Below are the code and all the weights of a small trained network. Each question names an input and a target symbol and asks about switching units off, where a switched-off unit gives its printed mean instead of its output.

import numpy as np


def w(rows, s, z=0):
    codes = np.array(rows[::2]) - 128.0
    scale = np.full(codes.shape[1], s)
    scale[-1] = z or s
    return codes * scale


def f(y):
    return np.maximum(y, 0)


def softmax(a):
    e = np.exp(a - a.max(-1, keepdims=True))
    return e / e.sum(-1, keepdims=True)


def log_softmax(a):
    a = a - a.max(-1, keepdims=True)
    return a - np.log(np.exp(a).sum(-1, keepdims=True))


def net(x, mask):
    ids = ['ΔΛΩαβεθμσψ'.index(c) for c in x.split()]
    T = len(ids)
    res = E[ids] + P[:T]
    u = 0
    for l in range(2):
        r = res
        for j in range(2):
            rows = slice(4 * j, 4 * j + 4)
            q, k, v = (r @ M[l][rows].T for M in (Q, K, V))
            z = softmax(np.where(np.tri(T) > 0, q @ k.T / 4**0.5, -1e9)) @ v
            o = O[l][rows]
            res = res + np.where(mask[u + j], z, o[:, -1]) @ o[:, :-1]
        u += 2
        y = f(res @ A[l][:, :-1].T + A[l][:, -1])
        res = res + np.where(mask[u : u + 8], y, B[l][:, -1]) @ B[l][:, :-1]
        u += 8
    return log_softmax(res[-1] @ U[:, :-1].T + U[:, -1])


Q, K, V, O, A, B = {}, {}, {}, {}, {}, {}
E = w([
[119,175,132,124],'Δ',
[167,121,65,215],'Λ',
[248,172,139,61],'Ω',
[130,135,183,94],'α',
[173,67,43,63],'β',
[98,120,125,108],'ε',
[187,131,98,3],'θ',
[139,160,179,185],'μ',
[110,126,150,101],'σ',
[174,128,96,23],'ψ',
],0.012)
P = w([
[11,253,94,88],'0',
[137,20,248,102],'1',
[127,35,229,106],'2',
[139,34,221,109],'3',
[129,55,207,117],'4',
[140,51,195,128],'5',
[145,46,193,117],'6',
[123,54,174,125],'7',
[136,40,165,131],'8',
[128,29,169,125],'9',
[143,28,163,133],'10',
],0.0034)
Q[0] = w([
[125,170,103,128],'0.h0',
[97,225,60,119],'0.h0',
[116,150,202,189],'0.h0',
[128,134,187,165],'0.h0',
[210,192,62,153],'0.h1',
[65,132,91,120],'0.h1',
[103,69,109,254],'0.h1',
[132,176,84,97],'0.h1',
],0.024)
K[0] = w([
[137,105,144,144],'0.h0',
[200,53,182,136],'0.h0',
[24,91,103,142],'0.h0',
[76,98,114,165],'0.h0',
[118,5,185,103],'0.h1',
[180,145,82,142],'0.h1',
[207,143,177,227],'0.h1',
[135,82,115,100],'0.h1',
],0.022)
V[0] = w([
[164,131,134,132],'0.h0',
[76,116,117,128],'0.h0',
[253,140,154,125],'0.h0',
[35,115,101,115],'0.h0',
[63,44,123,120],'0.h1',
[167,181,103,147],'0.h1',
[98,103,130,116],'0.h1',
[118,120,123,118],'0.h1',
],0.0063)
O[0] = w([
[125,97,151,118,154],'0.h0',
[143,189,110,136,79],'0.h0',
[103,2,188,120,252],'0.h0',
[160,224,83,151,70],'0.h0',
[84,49,119,70,153],'0.h1',
[159,172,142,193,103],'0.h1',
[112,97,119,109,140],'0.h1',
[125,104,123,114,146],'0.h1',
],0.0061,0.0016)
A[0] = w([
[9,187,96,150,63],'0.n0',
[138,155,51,79,69],'0.n1',
[141,109,211,124,46],'0.n2',
[125,194,129,219,47],'0.n3',
[59,141,203,202,5],'0.n4',
[8,113,164,86,204],'0.n5',
[72,147,26,168,115],'0.n6',
[43,134,210,162,219],'0.n7',
],0.011,0.0031)
B[0] = w([
[83,173,25,139,139],'0.n0',
[61,70,115,100,196],'0.n1',
[135,139,61,159,196],'0.n2',
[1,58,128,122,176],'0.n3',
[117,41,46,63,168],'0.n4',
[221,190,155,146,254],'0.n5',
[189,139,103,203,146],'0.n6',
[44,149,212,126,255],'0.n7',
],0.016,0.0032)
Q[1] = w([
[185,243,226,164],'1.h0',
[170,94,179,2],'1.h0',
[123,188,176,157],'1.h0',
[162,40,82,74],'1.h0',
[148,196,122,34],'1.h1',
[178,181,134,156],'1.h1',
[180,45,111,108],'1.h1',
[148,89,43,134],'1.h1',
],0.02)
K[1] = w([
[121,250,6,85],'1.h0',
[238,66,52,83],'1.h0',
[107,179,58,122],'1.h0',
[190,81,176,108],'1.h0',
[153,189,91,39],'1.h1',
[115,184,74,168],'1.h1',
[215,73,107,155],'1.h1',
[156,34,99,133],'1.h1',
],0.019)
V[1] = w([
[112,124,127,201],'1.h0',
[72,86,18,147],'1.h0',
[187,76,42,191],'1.h0',
[122,108,103,254],'1.h0',
[147,139,75,132],'1.h1',
[140,163,213,79],'1.h1',
[52,59,239,155],'1.h1',
[128,120,86,143],'1.h1',
],0.0095)
O[1] = w([
[165,101,96,180,97],'1.h0',
[239,64,223,151,255],'1.h0',
[136,39,218,137,129],'1.h0',
[189,56,98,219,80],'1.h0',
[151,119,82,129,101],'1.h1',
[56,118,187,59,126],'1.h1',
[115,170,254,195,224],'1.h1',
[157,133,107,156,123],'1.h1',
],0.0093,0.0078)
A[1] = w([
[50,145,108,166,90],'1.n0',
[167,134,120,33,194],'1.n1',
[188,122,100,130,254],'1.n2',
[155,101,28,74,88],'1.n3',
[181,59,58,95,41],'1.n4',
[189,234,122,90,191],'1.n5',
[9,21,121,69,129],'1.n6',
[117,87,162,116,42],'1.n7',
],0.011,0.0043)
B[1] = w([
[98,42,72,133,178],'1.n0',
[191,170,61,91,253],'1.n1',
[126,110,50,169,206],'1.n2',
[208,77,238,129,191],'1.n3',
[5,160,132,67,226],'1.n4',
[153,228,81,160,195],'1.n5',
[74,29,139,175,234],'1.n6',
[121,103,101,95,215],'1.n7',
],0.015,0.011)
U = w([
[233,153,111,103,166],'Δ',
[106,46,108,103,188],'Λ',
[158,119,252,98,90],'Ω',
[11,127,202,228,178],'α',
[70,183,180,121,115],'β',
[83,181,180,125,109],'ε',
[184,74,164,198,1],'θ',
[166,156,174,209,152],'μ',
[141,100,78,254,95],'σ',
[50,163,98,169,73],'ψ',
],0.0057,0.0053)

Each question gives the input, a string of symbols that net reads in full, and the target symbol t.
The units are the heads (4 rows each of Q, K, V and O) and the neurons (one row each of A and B). Each row of codes is followed by its name. A weight is (code - 128) times the scale printed after its matrix; where a second scale follows, it is the last column's (O, A, B and U).
mask holds one flag per unit, layer by layer, with each layer's heads first. A switched-off unit (its flag False) gives its mean, the last column of its rows in O or B, instead of its output. The means were averaged over made-up inputs and are rounded, as every weight is.
A unit's drop is (log p(t) with every unit on - log p(t) with that unit switched off) / (log p(t) with every unit on - log p(t) with every unit switched off).
top k neurons: the k neurons with the biggest drops, biggest first
top k neurons in layer l: the k neurons of layer l with the biggest drops, biggest first
heads that matter: for each layer, one digit per head in row order, 1 if its drop is at least 0.15 and else 0, layers parted by /
input σ α σ Δ β ε Δ, target Δ: heads that matter -> 10 / 01
input Ω Λ β μ α Λ, target σ: heads that matter -> 00 / 11
input σ μ α, target Δ: heads that matter -> 10 / 01
input Λ β σ β Ω σ, target θ: top neuron -> 0.n7
input Ω Ω Ω β β Δ β ε σ ε Δ, target α: heads that matter -> 10 / 11
input ψ α β ε β β ε ψ β ε α, target ε: top 2 neurons in layer 0 -> 0.n7, 0.n1
input ε α μ μ Δ Δ β μ σ, target Λ: top 2 neurons in layer 0 -> 0.n0, 0.n6
input ε Ω ε β β β ψ μ α, target Λ: heads that matter -> 10 / 11
input Δ Ω β β β σ β σ, target σ: top 2 neurons in layer 0 -> 0.n3, 0.n0
input Λ ψ σ β ε, target θ: top 2 neurons in layer 0 -> 0.n7, 0.n6
input ε σ ψ Δ β ψ β β μ σ, target Λ: top 3 neurons -> 1.n4, 0.n6, 0.n0
input β β σ β Λ Ω Δ σ μ Λ, target σ: top 2 neurons -> 1.n2, 0.n3
input Δ β β β ψ α, target σ: top 3 neurons -> 0.n3, 0.n0, 1.n2
input β β β σ β ε ψ θ, target Δ: top 2 neurons -> 1.n1, 0.n7
input α β β β μ Ω β θ, target Δ: top 2 neurons -> 0.n5, 1.n1
input α β Ω μ ε β β β β α α, target ψ: heads that matter -> 10 / 10
input β Ω α β μ, target α: top neuron -> 1.n1
input ψ σ μ Δ, target ε: heads that matter -> 00 / 11
input σ Ω σ, target Δ: heads that matter -> 10 / 01
input μ μ μ β σ σ μ α, target μ: top 2 neurons -> 0.n0, 0.n7
input θ σ μ, target α: heads that matter -> 00 / 01
input Ω ε Δ Δ σ, target α: top 2 neurons -> 0.n7, 0.n2
input Δ μ β μ β ε, target σ: heads that matter -> 11 / 11
input σ μ β ε β β β ε Ω, target Δ: top 2 neurons in layer 0 -> 0.n1, 0.n7
input μ μ β β ε β σ, target μ: top 4 neurons in layer 0 -> 0.n0, 0.n4, 0.n7, 0.n3
input ε Δ μ σ β β μ Δ, target Λ: top 2 neurons -> 1.n4, 0.n0
